[ 77 120 153  98  89 135 102 157  55 133 143 137 141 127 147 140  92 184
  44 144 130 105 119 150 116  58 136 152 144 178  96 135 102  95  86 142
 135  97  96 114 109 161 143 163 118 149 118 138 186] : Y
[ 77  71 187  91 104 135 180 131  90 124 100 124 125 160 115 128  92 100
 130 146 130 105 113 181 116 117 136 148 111 147  80 164 111 107  86 142
 135  97  96 104 106 161 143 136  93 140 191 105 117] : A
[151 120 145 113 175  76 140 123 175 124 100 124 127 127  60 142 119  94
 189 144 130 143 119 138 116 127 161 119 129  63 120 108 135 131 144 142
 112 190 159 155 173 105 136 136 118 124 118 119 117] : D
[118 145 128  91 104 135 138 131  55 124 100 124 125 139 159 128  92 216
  71  97 113 105 123 144 116 117 136 120 137 199  80 157 111 107 115 142
 135  41  96 104 107 161 156 155 107 132 114 119 117] : U
[ 46 120 182  91 104 135 149 131  55 124 100 124 114 127 133 128  89 149
 121 144 130 105 161 172 116 134 136 120 138 162  78 213 111 107  86 142
 135  89  96  72 106 161 143 136 118 132 137  98  86] : V
[120 181 119 104 143 135 140  97 179 124 129 116 114 132 133 125 135  44
 163 127 130 160 119 121 116 173 136 120 104  78 167 152 121 187 132 129
 120  97 175 146 106 144 143 111 152 132 118 136 117] : K
[ 72 103 183  59 104 135 162 131  55 124 100 124 125 127 133 128  92 133
 121 144 130 105 119 181 116 117 136 149 129 162  75 182 126  90  86 142
 135  97  96  79 106 161 123 136 141  89 118 119  76] : W
[ 44 120 169  88 104 144 140 134  55 124 100 124 125 135 136 128  92 149
  75 144 130 105 119 164 116 117 114 130 129 179  80 204  99 107  86 142
 175  75  96  80 106 161 143 136 118 132 118 119 117] : C
[ 77 105 169  91 177  78 140 131 160 124 100 124 138 163  55 140 109  56
 162 144 130 160  88 120 116 117 140 120 129  76 119 157 111 118 120 115
 135 172 140 113 159 102 121 136 118 116  65 123 117] : F
[ 77 120 169 117  99 135 140 150  55 124 100 124 125 127 133 145  75 216
 108 144 130  85 130 164 116 117 145 120 215 166  80 157 111 107  86 142
 135  97  96 104 106 161 143 137  91 153 164 119 117] : R
[ 77  71 187  91 104 135 180 131  90 124 100 124 125 127 115 128  92 100
 130 146 130 105 113 181 116 117 136 148 111 147  80 164 111 107  86 142
 148 121  96  88  97 128  87 130 131  95  94 119  97] : M
asked: [ 77 105 169  91 177  78 140 131 160 124 100 124 138 163  55 140 109  56
 162 144 130 160  88 120 116 117 140 120 129  76 119 157 111 118 120 115
 135 172 140 113 159 102 121 136 118 116  65 123 117]	F
asked: [ 46 120 182  91 104 135 149 131  55 124 100 124 114 127 133 128  89 149
 121 144 130 105 161 172 116 134 136 120 138 162  78 213 111 107  86 142
 135  89  96  72 106 161 143 136 118 132 137  98  86]	V
asked: [ 77  71 187  91 104 135 180 131  90 124 100 124 125 160 115 128  92 100
 130 146 130 105 113 181 116 117 136 148 111 147  80 164 111 107  86 142
 135  97  96 104 106 161 143 136  93 140 191 105 117]	A
asked: [ 72 103 183  59 104 135 162 131  55 124 100 124 125 127 133 128  92 133
 121 144 130 105 119 181 116 117 136 149 129 162  75 182 126  90  86 142
 135  97  96  79 106 161 123 136 141  89 118 119  76]	W
asked: [ 77  71 187  91 104 135 180 131  90 124 100 124 125 127 115 128  92 100
 130 146 130 105 113 181 116 117 136 148 111 147  80 164 111 107  86 142
 148 121  96  88  97 128  87 130 131  95  94 119  97]	M

[120 148 148 207 107 110 158 142 119 138 146  63 163 107 124 148 116  32
 140  97 173 140 137 117 100] = Vamad
[162 125  78 171 167 180 188 130  33 104 158  87  66 156 171  98 171 105
 165 136  77 154  83 148 133] = Gopib
[114 135 138 144  95 179 120  82  86 156 129 118  70 118  80 123 168 121
 128  90 195 162 167 153 151] = ser
[120 148 148 207 107 110 158 142 119 138 146  63 174 107 124 148 116  32
 140  97 173  97 172 129 152] = Kefe
succ: [82]	[86]
succ: [154]	[83]
succ: [95]	[179]

